Here is a tiny trained network, its code and every weight. The questions are about switching its units off for an input and a target symbol, where a switched-off unit gives its printed mean instead of its output.

import numpy as np


def w(rows, s, z=0):
    codes = np.array(rows[::2]) - 128.0
    scale = np.full(codes.shape[1], s)
    scale[-1] = z or s
    return codes * scale


def norm(h):
    return h / np.sqrt((h * h).mean(-1, keepdims=True) + 1e-5)


def f(y):
    return y / 2 * (1 + np.tanh(0.7978845608 * (y + 0.044715 * y**3)))


def softmax(a):
    e = np.exp(a - a.max(-1, keepdims=True))
    return e / e.sum(-1, keepdims=True)


def log_softmax(a):
    a = a - a.max(-1, keepdims=True)
    return a - np.log(np.exp(a).sum(-1, keepdims=True))


def net(x, mask):
    ids = ['ΔΘΞΠΣΦβζλμ'.index(c) for c in x.split()]
    T = len(ids)
    res = E[ids] + P[:T]
    u = 0
    for l in range(2):
        q, k, v = (norm(res) @ M[l].T for M in (Q, K, V))
        z = softmax(np.where(np.tri(T) > 0, q @ k.T / 2**0.5, -1e9)) @ v
        res = res + np.where(mask[u], z, O[l][:, -1]) @ O[l][:, :-1]
        u += 1
        y = f(norm(res) @ A[l][:, :-1].T + A[l][:, -1])
        res = res + np.where(mask[u : u + 4], y, B[l][:, -1]) @ B[l][:, :-1]
        u += 4
    return log_softmax(norm(res)[-1] @ U[:, :-1].T + U[:, -1])


Q, K, V, O, A, B = {}, {}, {}, {}, {}, {}
E = w([
[64,120,90,100],'Δ',
[195,187,115,137],'Θ',
[59,119,87,91],'Ξ',
[241,29,109,184],'Π',
[100,128,255,180],'Σ',
[70,130,69,108],'Φ',
[96,93,175,39],'β',
[116,107,105,117],'ζ',
[46,169,116,134],'λ',
[187,107,95,49],'μ',
],0.0095)
P = w([
[26,47,102,66],'0',
[4,70,68,116],'1',
[33,80,54,131],'2',
[59,80,60,155],'3',
[75,96,73,150],'4',
[111,117,40,184],'5',
[123,124,83,157],'6',
[175,135,93,203],'7',
[119,93,34,156],'8',
[81,38,82,82],'9',
],0.003)
Q[0] = w([
[104,203,255,127],'L0H1',
[199,92,201,185],'L0H1',
],0.0072)
K[0] = w([
[22,139,98,16],'L0H1',
[103,104,2,64],'L0H1',
],0.0041)
V[0] = w([
[136,253,152,154],'L0H1',
[126,161,209,191],'L0H1',
],0.0073)
O[0] = w([
[145,125,219,61,155],'L0H1',
[74,152,225,253,3],'L0H1',
],0.0051,0.0024)
A[0] = w([
[62,91,175,255,162],'L0N1',
[20,228,127,42,38],'L0N2',
[189,136,190,6,141],'L0N3',
[238,134,68,151,251],'L0N4',
],0.0058,0.0021)
B[0] = w([
[77,115,191,2,156],'L0N1',
[165,93,90,225,252],'L0N2',
[13,172,98,138,174],'L0N3',
[55,166,194,90,210],'L0N4',
],0.006,0.0036)
Q[1] = w([
[2,129,9,55],'L1H1',
[127,183,191,38],'L1H1',
],0.0075)
K[1] = w([
[240,176,253,180],'L1H1',
[32,120,112,218],'L1H1',
],0.0059)
V[1] = w([
[143,8,119,177],'L1H1',
[104,204,85,227],'L1H1',
],0.012)
O[1] = w([
[206,2,142,153,2],'L1H1',
[48,146,44,238,188],'L1H1',
],0.0062,0.0052)
A[1] = w([
[133,150,156,123,69],'L1N1',
[254,63,123,144,181],'L1N2',
[67,125,200,76,253],'L1N3',
[113,195,197,126,234],'L1N4',
],0.0082,0.0027)
B[1] = w([
[125,121,149,114,104],'L1N1',
[215,254,167,213,167],'L1N2',
[114,27,132,164,252],'L1N3',
[53,75,117,125,244],'L1N4',
],0.0087,0.0032)
U = w([
[156,126,89,139,1],'Δ',
[79,238,157,122,143],'Θ',
[153,135,90,123,43],'Ξ',
[198,158,157,168,155],'Π',
[113,89,212,147,97],'Σ',
[153,144,111,125,57],'Φ',
[156,130,142,121,77],'β',
[166,151,112,124,59],'ζ',
[117,118,100,254,190],'λ',
[162,173,117,44,222],'μ',
],0.0095,0.0045)

Each question gives the input, a string of symbols that net reads in full, and the target symbol t.
The units are the heads (2 rows each of Q, K, V and O) and the neurons (one row each of A and B). Each row of codes is followed by its name. A weight is (code - 128) times the scale printed after its matrix; where a second scale follows, it is the last column's (O, A, B and U).
mask holds one flag per unit, layer by layer, with each layer's heads first. A switched-off unit (its flag False) gives its mean, the last column of its rows in O or B, instead of its output. The means were averaged over made-up inputs and are rounded, as every weight is.
A unit's drop is (log p(t) with every unit on - log p(t) with that unit switched off) / (log p(t) with every unit on - log p(t) with every unit switched off).
The circuit of an input: a set's keep is (log p(t) with only the set's units on - log p(t) with every unit switched off) / (log p(t) with every unit on - log p(t) with every unit switched off). Starting from all 10 units, units are removed one at a time, each time the one whose removal leaves the highest keep (on an exact tie, the one counted first), for as long as the keep stays at least 0.8.
units of the circuit, in order: the units of the circuit, biggest drop first
unit that matters most: the unit with the biggest drop
top k neurons: the k neurons with the biggest drops, biggest first
top k neurons in layer l: the k neurons of layer l with the biggest drops, biggest first
drop of u: that unit's drop, to one decimal
input Ξ λ ζ λ λ Ξ Π Φ, target Π: units of the circuit, in order : (L1H1, L1N2)
input β μ μ ζ, target μ: top 2 neurons : (L0N2, L0N4)
input Θ μ Θ Θ ζ, target Θ: units of the circuit, in order : (L1H1, L0N2)
input μ λ Ξ λ λ Σ Σ μ λ, target Σ: units of the circuit, in order : (L0N1, L1H1, L1N3)
input μ ζ β μ λ Φ, target μ: units of the circuit, in order : (L1H1)
input λ λ Σ Π, target Π: top 2 neurons : (L1N2, L0N1)
input λ λ μ Π μ, target Π: units of the circuit, in order : (L1H1, L1N2)
input Π Π μ λ, target Π: top 2 neurons : (L1N2, L0N3)
input μ μ μ λ, target μ: top 2 neurons in layer 1 : (L1N3, L1N4)
input Θ Ξ Σ μ λ μ Π Ξ λ, target Π: top 3 neurons : (L0N3, L0N4, L1N2)
input μ Σ λ β λ ζ, target Σ: units of the circuit, in order : (L0N1, L0H1, L1H1)
input Ξ λ Θ Σ Ξ, target Σ: top 3 neurons : (L0N1, L0N3, L1N3)
input μ λ λ Θ μ Θ λ μ, target Θ: top 3 neurons : (L0N3, L0N4, L0N1)
input μ λ λ Ξ λ Φ β λ λ β, target λ: units of the circuit, in order : (L1H1, L0N3, L0N2)
input λ Θ μ μ Σ ζ Δ, target Σ: unit that matters most : L0H1
input Φ λ μ Ξ μ β Π λ Ξ, target Π: top 2 neurons : (L1N2, L0N3)
input λ λ Σ β Π Ξ, target Π: top 2 neurons in layer 0 : (L0N4, L0N3)
input Ξ λ λ Θ μ, target Θ: top 2 neurons in layer 0 : (L0N3, L0N1)
input λ Θ Θ Ξ λ λ λ λ Θ β, target λ: top 2 neurons in layer 0 : (L0N2, L0N3)
input μ Ξ μ λ Π Δ, target Π: top neuron in layer 1 : (L1N2)
input Π λ Φ μ λ ζ, target Π: top 3 neurons : (L1N2, L0N3, L0N2)
input λ β β Σ Σ μ, target Σ: drop of L1H1 : 0.2
input Σ λ Δ, target Σ: drop of L0H1 : 0.8
input λ β Σ Ξ ζ Φ, target Σ: drop of L0N1 : 1.1
input Π λ λ ζ, target Π: drop of L1N2 : 0.4
